Here is a tiny trained network, its code and every weight. The questions are about switching its units off for an input and a target symbol, where a switched-off unit gives its printed mean instead of its output.

import numpy as np


def w(rows, s, z=0):
    codes = np.array(rows[::2]) - 128.0
    scale = np.full(codes.shape[1], s)
    scale[-1] = z or s
    return codes * scale


def norm(h):
    return h / np.sqrt((h * h).mean(-1, keepdims=True) + 1e-5)


def f(y):
    return np.maximum(y, 0)


def softmax(a):
    e = np.exp(a - a.max(-1, keepdims=True))
    return e / e.sum(-1, keepdims=True)


def log_softmax(a):
    a = a - a.max(-1, keepdims=True)
    return a - np.log(np.exp(a).sum(-1, keepdims=True))


def net(x, mask):
    ids = ['ΞΨΩαγδεηθπσφ'.index(c) for c in x.split()]
    T = len(ids)
    res = E[ids] + P[:T]
    r = norm(res)
    for j in range(2):
        rows = slice(2 * j, 2 * j + 2)
        q, k, v = (r @ M[0][rows].T for M in (Q, K, V))
        z = softmax(np.where(np.tri(T) > 0, q @ k.T / 2**0.5, -1e9)) @ v
        o = O[0][rows]
        res = res + np.where(mask[j], z, o[:, -1]) @ o[:, :-1]
    y = f(norm(res) @ A[0][:, :-1].T + A[0][:, -1])
    res = res + np.where(mask[2:14], y, B[0][:, -1]) @ B[0][:, :-1]
    return log_softmax(norm(res)[-1] @ U[:, :-1].T + U[:, -1])


Q, K, V, O, A, B = {}, {}, {}, {}, {}, {}
E = w([
[89,136,191,121],'Ξ',
[164,190,169,37],'Ψ',
[204,186,163,161],'Ω',
[100,254,140,20],'α',
[107,185,130,28],'γ',
[166,139,137,30],'δ',
[216,147,121,204],'ε',
[134,155,150,13],'η',
[208,154,54,178],'θ',
[174,145,83,92],'π',
[181,159,158,107],'σ',
[188,172,170,62],'φ',
],0.0043)
P = w([
[121,82,122,103],'0',
[145,156,143,152],'1',
[207,153,89,60],'2',
[129,132,209,59],'3',
[32,247,66,248],'4',
[136,145,195,72],'5',
],0.011)
Q[0] = w([
[106,179,101,152],'h1',
[126,198,171,145],'h1',
[27,48,19,166],'h2',
[254,64,172,95],'h2',
],0.0082)
K[0] = w([
[124,160,90,173],'h1',
[184,181,134,120],'h1',
[117,255,96,133],'h2',
[89,40,67,36],'h2',
],0.0097)
V[0] = w([
[167,162,199,162],'h1',
[120,165,90,159],'h1',
[242,42,145,208],'h2',
[246,197,201,75],'h2',
],0.011)
O[0] = w([
[121,70,146,47,185],'h1',
[56,112,196,175,79],'h1',
[11,39,225,82,140],'h2',
[226,29,149,196,255],'h2',
],0.011,0.0056)
A[0] = w([
[144,60,152,162,3],'n1',
[167,108,98,221,122],'n2',
[143,178,159,198,52],'n3',
[70,204,114,66,91],'n4',
[100,39,169,26,46],'n5',
[91,167,19,98,176],'n6',
[100,73,220,134,146],'n7',
[157,122,150,70,76],'n8',
[83,124,83,197,107],'n9',
[96,70,37,72,121],'n10',
[89,138,194,178,8],'n11',
[246,138,132,117,209],'n12',
],0.011,0.0036)
B[0] = w([
[99,127,145,164,147],'n1',
[144,121,147,73,184],'n2',
[141,112,133,73,143],'n3',
[197,70,116,77,149],'n4',
[141,172,132,187,190],'n5',
[90,130,162,150,152],'n6',
[162,244,59,138,180],'n7',
[114,106,126,170,161],'n8',
[95,129,108,69,143],'n9',
[136,119,196,140,141],'n10',
[131,120,207,113,135],'n11',
[43,114,110,144,246],'n12',
],0.011,0.012)
U = w([
[144,108,218,161,33],'Ξ',
[142,14,145,127,111],'Ψ',
[142,120,115,9,136],'Ω',
[189,183,128,109,245],'α',
[83,88,197,70,239],'γ',
[231,93,70,107,5],'δ',
[42,140,150,149,210],'ε',
[147,168,116,141,142],'η',
[73,168,159,92,125],'θ',
[45,116,74,95,74],'π',
[147,119,148,212,64],'σ',
[104,165,70,107,55],'φ',
],0.014,0.0015)

Each question gives the input, a string of symbols that net reads in full, and the target symbol t.
The units are the heads (2 rows each of Q, K, V and O) and the neurons (one row each of A and B). Each row of codes is followed by its name. A weight is (code - 128) times the scale printed after its matrix; where a second scale follows, it is the last column's (O, A, B and U).
mask holds one flag per unit, heads first, then neurons. A switched-off unit (its flag False) gives its mean, the last column of its rows in O or B, instead of its output. The means were averaged over made-up inputs and are rounded, as every weight is.
A unit's drop is (log p(t) with every unit on - log p(t) with that unit switched off) / (log p(t) with every unit on - log p(t) with every unit switched off).
The circuit of an input: a set's keep is (log p(t) with only the set's units on - log p(t) with every unit switched off) / (log p(t) with every unit on - log p(t) with every unit switched off). Starting from the 12 units with the biggest drops (on a tie, the unit counted first), units are removed one at a time, each time the one whose removal leaves the highest keep (on an exact tie, the one counted first), for as long as the keep stays at least 0.8.
circuit, biggest first: the units of the circuit, biggest drop first
unit that matters most: the unit with the biggest drop
k most important neurons: the k neurons with the biggest drops, biggest first
which heads matter: for each layer, one digit per head in row order, 1 if its drop is at least 0.15 and else 0, layers parted by /
input δ Ψ π, target π: circuit, biggest first -> (n12, h2, n7)
input Ξ Ξ ε, target Ω: unit that matters most -> h2
input π Ψ φ ε δ, target δ: circuit, biggest first -> (h2, n2)
input Ψ σ Ξ Ψ, target Ψ: which heads matter -> 01
input Ψ Ξ Ψ δ Ω φ, target Ψ: circuit, biggest first -> (h2, n7, n12)
input η α Ξ, target φ: which heads matter -> 01
input φ ε Ξ, target Ψ: circuit, biggest first -> (h2, n12)
input Ξ σ σ π, target Ω: 3 most important neurons -> (n4, n12, n7)
input π ε Ψ Ψ, target α: which heads matter -> 01
input η η φ Ψ, target π: 2 most important neurons -> (n12, n7)
input π Ψ π, target γ: circuit, biggest first -> (h2, n7, n10)
input η θ Ψ, target φ: circuit, biggest first -> (h2, n12)
input θ Ψ π δ Ξ σ, target θ: circuit, biggest first -> (h2, n7)
input φ α π, target Ψ: circuit, biggest first -> (n7, h2)
input α Ξ α δ φ, target Ω: unit that matters most -> n2
input σ Ψ η Ξ Ω, target δ: circuit, biggest first -> (h2, n2, n3, n5)
input Ψ Ξ α σ ε, target Ω: 2 most important neurons -> (n2, n9)
input φ δ δ δ, target σ: which heads matter -> 00
input π γ φ, target γ: 4 most important neurons -> (n7, n6, n4, n10)
input φ Ψ Ψ, target Ψ: unit that matters most -> n7
input φ Ω Ψ ε, target σ: circuit, biggest first -> (n7, h2, n12, n4)
input η δ δ ε Ψ π, target π: 3 most important neurons -> (n12, n7, n5)
input Ψ π π θ Ξ, target γ: which heads matter -> 00
input φ σ δ, target Ψ: which heads matter -> 00
input π δ Ξ π, target α: 2 most important neurons -> (n5, n12)
input γ Ψ π Ω, target φ: which heads matter -> 01
input α π φ Ψ Ψ, target γ: unit that matters most -> h1
input φ Ω Ψ π, target σ: which heads matter -> 00
input Ξ Ξ η π Ψ Ω, target Ω: which heads matter -> 01
input Ψ Ψ ε Ξ, target Ψ: 2 most important neurons -> (n12, n5)
